Below is a small trained network, with its code and all its weights. Each question gives an input and a target symbol and asks what happens when units are switched off, that is, made to give their printed mean instead of their output.

import numpy as np


def w(rows, s, z=0):
    codes = np.array(rows[::2]) - 128.0
    scale = np.full(codes.shape[1], s)
    scale[-1] = z or s
    return codes * scale


def norm(h):
    return h / np.sqrt((h * h).mean(-1, keepdims=True) + 1e-5)


def f(y):
    return y / 2 * (1 + np.tanh(0.7978845608 * (y + 0.044715 * y**3)))


def softmax(a):
    e = np.exp(a - a.max(-1, keepdims=True))
    return e / e.sum(-1, keepdims=True)


def log_softmax(a):
    a = a - a.max(-1, keepdims=True)
    return a - np.log(np.exp(a).sum(-1, keepdims=True))


def net(x, mask):
    ids = ['αβγδεζξπστψω'.index(c) for c in x.split()]
    T = len(ids)
    res = E[ids] + P[:T]
    r = norm(res)
    for j in range(3):
        rows = slice(2 * j, 2 * j + 2)
        q, k, v = (r @ M[0][rows].T for M in (Q, K, V))
        z = softmax(np.where(np.tri(T) > 0, q @ k.T / 2**0.5, -1e9)) @ v
        o = O[0][rows]
        res = res + np.where(mask[j], z, o[:, -1]) @ o[:, :-1]
    y = f(norm(res) @ A[0][:, :-1].T + A[0][:, -1])
    res = res + np.where(mask[3:15], y, B[0][:, -1]) @ B[0][:, :-1]
    return log_softmax(norm(res)[-1] @ U[:, :-1].T + U[:, -1])


Q, K, V, O, A, B = {}, {}, {}, {}, {}, {}
E = w([
[77,127,82,110],'α',
[103,120,62,183],'β',
[91,71,135,176],'γ',
[130,166,39,188],'δ',
[83,70,181,161],'ε',
[104,144,42,171],'ζ',
[110,115,192,176],'ξ',
[88,182,69,169],'π',
[100,119,103,209],'σ',
[253,93,112,170],'τ',
[79,128,83,116],'ψ',
[89,98,130,199],'ω',
],0.013)
P = w([
[109,254,154,90],'0',
[104,231,154,88],'1',
[103,211,148,101],'2',
[102,194,144,108],'3',
[101,175,136,117],'4',
[102,162,134,126],'5',
[106,143,128,131],'6',
[107,129,121,143],'7',
[110,115,123,145],'8',
[116,98,121,148],'9',
[125,81,114,155],'10',
[110,90,118,154],'11',
],0.0084)
Q[0] = w([
[4,100,98,148],'h1',
[112,161,138,116],'h1',
[141,164,83,106],'h2',
[130,118,179,61],'h2',
[203,114,84,36],'h3',
[88,145,121,59],'h3',
],0.015)
K[0] = w([
[255,20,135,202],'h1',
[81,111,136,163],'h1',
[143,125,66,153],'h2',
[102,223,82,17],'h2',
[87,216,194,136],'h3',
[36,158,157,220],'h3',
],0.0087)
V[0] = w([
[203,139,90,100],'h1',
[184,93,244,161],'h1',
[103,89,79,148],'h2',
[36,157,190,107],'h2',
[214,100,188,215],'h3',
[143,194,80,79],'h3',
],0.011)
O[0] = w([
[146,58,128,98,110],'h1',
[202,130,43,174,151],'h1',
[83,151,223,146,144],'h2',
[99,134,88,96,255],'h2',
[137,169,255,201,173],'h3',
[86,105,102,132,156],'h3',
],0.0093,0.0048)
A[0] = w([
[197,46,128,35,121],'n1',
[124,160,92,128,118],'n2',
[86,123,186,5,4],'n3',
[91,176,115,65,201],'n4',
[215,158,182,108,244],'n5',
[214,114,116,134,118],'n6',
[185,146,114,134,88],'n7',
[130,151,98,131,70],'n8',
[128,109,127,171,125],'n9',
[115,106,175,55,34],'n10',
[206,66,86,75,162],'n11',
[58,169,132,99,47],'n12',
],0.012,0.0034)
B[0] = w([
[134,190,182,88,128],'n1',
[161,145,140,150,187],'n2',
[213,122,123,163,146],'n3',
[165,105,196,152,254],'n4',
[180,80,154,22,195],'n5',
[102,54,142,118,143],'n6',
[135,89,114,131,122],'n7',
[153,145,118,140,144],'n8',
[124,143,132,130,180],'n9',
[155,103,69,185,116],'n10',
[103,156,254,52,138],'n11',
[134,63,167,147,209],'n12',
],0.0091,0.0044)
U = w([
[77,81,149,142,18],'α',
[105,61,95,140,65],'β',
[111,223,170,154,87],'γ',
[193,193,66,133,253],'δ',
[70,160,175,172,28],'ε',
[129,80,63,101,181],'ζ',
[107,184,155,175,58],'ξ',
[253,98,120,94,210],'π',
[167,204,94,150,156],'σ',
[84,134,120,102,209],'τ',
[107,121,98,87,198],'ψ',
[85,72,142,151,31],'ω',
],0.012,0.0043)

Each question gives the input, a string of symbols that net reads in full, and the target symbol t.
The units are the heads (2 rows each of Q, K, V and O) and the neurons (one row each of A and B). Each row of codes is followed by its name. A weight is (code - 128) times the scale printed after its matrix; where a second scale follows, it is the last column's (O, A, B and U).
mask holds one flag per unit, heads first, then neurons. A switched-off unit (its flag False) gives its mean, the last column of its rows in O or B, instead of its output. The means were averaged over made-up inputs and are rounded, as every weight is.
A unit's drop is (log p(t) with every unit on - log p(t) with that unit switched off) / (log p(t) with every unit on - log p(t) with every unit switched off).
most important unit: the unit with the biggest drop
k most important neurons: the k neurons with the biggest drops, biggest first
heads that matter: for each layer, one digit per head in row order, 1 if its drop is at least 0.15 and else 0, layers parted by /
drop of u: that unit's drop, to one decimal
input τ α ξ γ π, target δ: most important unit -> h1
input ψ σ τ δ ζ, target ζ: 3 most important neurons -> (n4, n6, n11)
input γ ψ σ ε γ ξ ξ β, target δ: heads that matter -> 101
input α ψ ε γ τ δ α ζ, target ζ: heads that matter -> 101
input σ ξ α ε β δ ε σ γ α ε ξ, target δ: heads that matter -> 101
input ξ β ω ε τ α β δ τ π, target π: heads that matter -> 111
input ε σ ψ π ω ε ξ ψ, target δ: heads that matter -> 100
input σ ω ψ ε ω γ α, target γ: heads that matter -> 100
input γ π ξ ξ, target δ: heads that matter -> 111
input ψ ξ ξ ε, target δ: heads that matter -> 100
input ε ε ω ε ξ α, target δ: drop of h1 -> 0.7
input β ψ ε σ ξ ψ, target δ: drop of n5 -> -0.1
input ξ β τ α δ ψ τ τ τ β, target π: drop of h1 -> 0.7
input σ ω γ ψ τ π τ π, target π: drop of h1 -> 0.7
input τ δ τ δ, target π: most important unit -> h2
